Below are the code and all the weights of a small trained network. Each question names an input and a class and asks about switching units off, where a switched-off unit gives its printed mean instead of its output.

import numpy as np


def w(rows, s, z=0):
    codes = np.array(rows[::2]) - 128.0
    scale = np.full(codes.shape[1], s)
    scale[-1] = z or s
    return codes * scale


def f(y):
    return y / 2 * (1 + np.tanh(0.7978845608 * (y + 0.044715 * y**3)))


def log_softmax(a):
    a = a - a.max(-1, keepdims=True)
    return a - np.log(np.exp(a).sum(-1, keepdims=True))


def net(x, mask):
    res = np.array(x, float).reshape(1, 8) / 4 @ E
    y = f(res @ A[0][:, :-1].T + A[0][:, -1])
    res = res + np.where(mask, y, B[0][:, -1]) @ B[0][:, :-1]
    return log_softmax(res[-1] @ U[:, :-1].T + U[:, -1])


A, B = {}, {}
E = w([
[177,194,139,139,75,53,123,164],'x0',
[135,136,110,110,65,173,85,35],'x1',
[80,105,226,67,38,124,151,116],'x2',
[75,111,70,78,120,80,5,120],'x3',
[74,175,191,38,81,108,118,140],'x4',
[151,181,160,104,62,122,46,213],'x5',
[152,102,92,66,200,154,108,112],'x6',
[212,172,81,110,88,108,118,119],'x7',
],0.013)
A[0] = w([
[141,152,137,8,92,55,157,195,197],'neuron 1',
[140,142,124,173,85,175,142,29,67],'neuron 2',
[124,168,167,194,89,147,68,175,227],'neuron 3',
[143,101,94,125,213,151,144,94,54],'neuron 4',
[86,54,171,108,167,250,105,82,137],'neuron 5',
[111,91,207,119,162,47,217,77,183],'neuron 6',
[126,104,51,72,134,42,73,65,254],'neuron 7',
[106,108,101,105,121,118,95,101,179],'neuron 8',
],0.011,0.0026)
B[0] = w([
[138,187,253,198,128,182,65,90,254],'neuron 1',
[220,116,92,96,75,103,169,71,201],'neuron 2',
[159,142,115,88,95,46,182,210,210],'neuron 3',
[154,159,115,129,181,141,138,173,214],'neuron 4',
[144,53,70,32,99,231,121,198,252],'neuron 5',
[59,86,130,245,62,160,192,128,241],'neuron 6',
[79,86,116,128,171,51,61,89,226],'neuron 7',
[129,68,135,82,94,128,77,136,176],'neuron 8',
],0.011,0.016)
U = w([
[67,106,146,141,117,125,191,111,102],'0',
[146,176,189,120,134,150,94,104,105],'1',
[179,131,103,105,130,113,159,57,255],'2',
[86,110,127,97,149,64,66,104,111],'3',
[185,119,89,163,251,116,151,142,121],'4',
[123,171,164,94,116,68,138,195,110],'5',
[117,97,123,62,144,171,124,137,84],'6',
],0.018,0.005)

Each question gives the input, the list of numbers given to net, and the class t.
The units are the neurons (one row each of A and B). Each row of codes is followed by its name. A weight is (code - 128) times the scale printed after its matrix; where a second scale follows, it is the last column's (A, B and U).
mask holds one flag per neuron, in row order. A switched-off neuron (its flag False) gives its mean, the last column of its row in B, instead of its output. The means were averaged over made-up inputs and are rounded, as every weight is.
A unit's drop is (log p(t) with every unit on - log p(t) with that unit switched off) / (log p(t) with every unit on - log p(t) with every unit switched off).
The circuit of an input: a set's keep is (log p(t) with only the set's units on - log p(t) with every unit switched off) / (log p(t) with every unit on - log p(t) with every unit switched off). Starting from all 8 units, units are removed one at a time, each time the one whose removal leaves the highest keep (on an exact tie, the one counted first), for as long as the keep stays at least 0.8.
units of the circuit, in order: the units of the circuit, biggest drop first
most important unit: the unit with the biggest drop
top k neurons: the k neurons with the biggest drops, biggest first
drop of u: that unit's drop, to one decimal
input [0,-5,-6,-4,-2,6,-4,2], class 5: most important unit -> neuron 3
input [7,4,-1,2,-7,0,-3,-7], class 2: units of the circuit, in order -> (neuron 6; neuron 1; neuron 7)
input [4,-7,-4,-3,-1,1,-2,2], class 5: top 3 neurons -> (neuron 4; neuron 3; neuron 7)
input [7,7,-4,4,8,4,1,4], class 3: top 3 neurons -> (neuron 7; neuron 3; neuron 8)
input [-6,6,8,-4,8,2,-4,1], class 6: top 2 neurons -> (neuron 5; neuron 2)
input [-8,7,-7,-1,-1,-4,-4,2], class 6: top 2 neurons -> (neuron 5; neuron 4)
input [-1,-7,4,-6,1,7,6,-6], class 1: top 2 neurons -> (neuron 1; neuron 7)
input [-1,-5,0,-2,6,5,6,-5], class 1: drop of neuron 1 -> 0.3
input [3,-3,-2,5,6,-6,-4,2], class 3: drop of neuron 7 -> 0.7
input [5,7,-3,-1,6,0,-5,-1], class 5: drop of neuron 3 -> 2.9
input [8,-6,-4,-3,3,0,3,2], class 1: drop of neuron 1 -> 0.6
